Each row has a hidden trait or not; one of two labels after the row says which. A new part has a new trait and new labels.
[-16.7,-26.8,-15.0,-4.5,34.0,-9.3,43.2,15.5,-11.4,3.1,-5.8,-6.8,7.7,-11.9,31.8,82.5,12.4,6.0,-9.4,9.5,0.2,-5.7,-7.0,15.2,31.5,3.8,38.2,4.4,-15.4,-1.8]  (63)
[6.8,-11.4,-68.7,-8.9,39.7,6.6,25.4,-11.2,73.6,-32.5,-12.7,-5.3,-12.2,2.9,-11.3,-4.1,-24.3,-4.4,3.3,-2.3,11.0,7.6,-17.4,27.4,5.0,9.9,14.1,2.1,5.7,12.0]  (63)
[38.6,-31.0,4.3,10.7,-23.0,8.6,51.6,-23.3,-33.7,-15.9,-1.6,-3.1,1.6,-8.8,34.5,-14.3,-13.4,3.1,-16.0,-16.0,-3.3,-13.7,4.3,74.8,10.5,-13.8,33.8,6.3,-6.5,7.4]  (63)
[-9.6,10.2,-8.7,2.3,-1.2,4.0,37.0,-1.9,-37.0,2.0,11.5,-8.1,4.1,15.4,-19.1,-5.5,1.6,-9.1,-16.8,6.9,1.8,-2.9,3.3,29.1,20.4,-14.6,23.4,-3.2,-20.1,-8.1]  (63)
[-46.7,-32.0,-12.7,-1.4,19.2,-12.1,-9.6,11.6,-1.0,-22.0,-5.0,-0.1,-3.1,-12.1,9.0,-9.8,16.9,4.7,5.6,-5.0,15.9,26.3,8.4,54.8,3.1,-9.9,24.4,-15.9,-5.8,6.1]  (63)
[32.6,-17.7,-19.9,-11.1,15.0,7.2,-0.4,-60.6,4.5,-27.2,-15.9,2.4,10.3,15.2,-17.1,10.3,15.6,-3.4,8.2,-26.4,-5.0,-1.8,7.9,47.4,5.2,7.2,-1.9,5.2,-34.5,-34.2]  (63)
[-16.3,3.8,-5.1,-11.2,13.9,-2.8,-14.0,39.3,24.9,-4.6,7.5,-0.1,4.0,-14.4,32.9,-48.7,18.8,3.6,-7.1,-14.9,-28.4,-17.5,-4.7,36.5,8.6,-18.9,-13.3,-3.0,2.1,5.2]  (64)
[0.7,14.6,-2.1,-0.4,17.0,7.6,-11.3,21.0,18.8,20.5,22.7,6.0,6.5,6.7,16.7,12.1,11.0,1.7,-31.5,-1.4,2.2,-2.6,-3.2,-5.0,-14.0,2.2,-10.4,-0.7,-2.5,19.1]  (64)

Part 2:
[15.8,-8.6,-16.3,-6.1,-25.3,21.1,3.2,-29.7,8.4,-13.0,0.5,-16.5,7.2,-3.6,-0.3,-59.8,1.7,-14.7,0.8,-1.7,0.4,-19.7,12.1,26.5,0.0]  <78>
[-8.8,-3.3,8.6,5.7,-13.5,-3.3,-5.0,54.4,-0.8,-9.8,-7.0,-2.1,54.0,-4.0,-2.2,-13.3,18.9,-5.7,3.6,1.4,-3.6,-4.4,-13.0,27.4,-13.3]  <77>
[-11.9,-8.4,2.0,1.1,6.5,18.0,-7.1,-1.9,-1.2,2.5,-2.0,9.1,31.1,6.3,15.2,16.1,20.8,-15.6,5.2,2.8,-11.9,8.3,-15.0,20.3,-18.9]  <78>
[-15.9,-17.0,13.0,-3.9,-4.8,-13.7,-12.0,-25.8,-3.6,-13.2,-8.8,3.6,28.4,1.1,-5.1,-9.1,10.8,1.1,5.5,1.9,4.3,-7.3,-8.2,11.2,-19.6]  <77>
[-27.5,-17.0,-2.6,-0.4,15.6,13.8,-8.0,-30.3,-3.1,-9.9,-4.2,10.5,65.1,-20.9,1.2,5.0,20.4,1.7,3.7,-3.3,5.4,-15.1,23.1,6.6,-24.7]  <77>
[-7.7,4.9,-13.8,12.3,-15.8,-17.6,4.9,18.9,-10.2,-6.1,-14.4,11.7,1.4,-1.5,4.1,4.2,11.1,-3.8,-0.9,-4.6,-4.7,-2.1,-13.1,34.9,-8.8]  <77>
[-20.8,-1.9,4.5,3.2,3.1,6.6,1.0,-18.9,-8.7,-3.5,-7.0,-0.3,66.4,-9.3,6.9,-9.6,-7.7,-7.9,1.3,-12.5,8.4,-29.2,16.5,21.5,1.5]  <77>
[14.6,-10.4,-14.6,-11.1,18.6,15.8,8.4,-43.6,0.9,-12.8,16.1,-13.9,50.5,10.1,7.9,-27.7,-6.6,-2.5,6.3,1.8,-22.1,-19.4,-4.0,1.1,-11.3]  <78>
[14.3,-10.8,-13.4,2.4,-3.1,8.6,-0.5,32.6,11.0,-7.4,8.8,-7.0,47.6,-0.5,6.9,-33.0,-19.8,-10.9,6.1,-2.9,-10.3,-11.1,-10.0,27.8,-1.2]  <78>
[-4.9,-7.4,-3.2,19.2,-9.4,4.8,-19.4,-33.8,-17.5,-6.0,5.3,-4.7,54.9,-4.2,1.1,22.9,20.4,-15.6,2.6,-2.0,6.6,-5.5,6.6,-0.7,-14.8]  <77>
[-9.6,4.7,3.9,9.7,-3.8,-23.2,-12.5,-8.3,-3.0,-15.1,-8.5,1.9,39.3,-26.3,3.0,8.7,12.7,8.5,12.1,3.9,20.5,-27.9,-9.4,0.8,-2.1]  <77>
[3.4,-7.6,8.1,-5.4,33.8,-0.2,-17.2,6.8,11.8,-1.5,-1.8,5.1,26.9,1.4,11.6,-4.7,-1.8,-16.7,6.4,3.3,-26.6,-1.3,14.2,-7.7,-5.2]  <78>
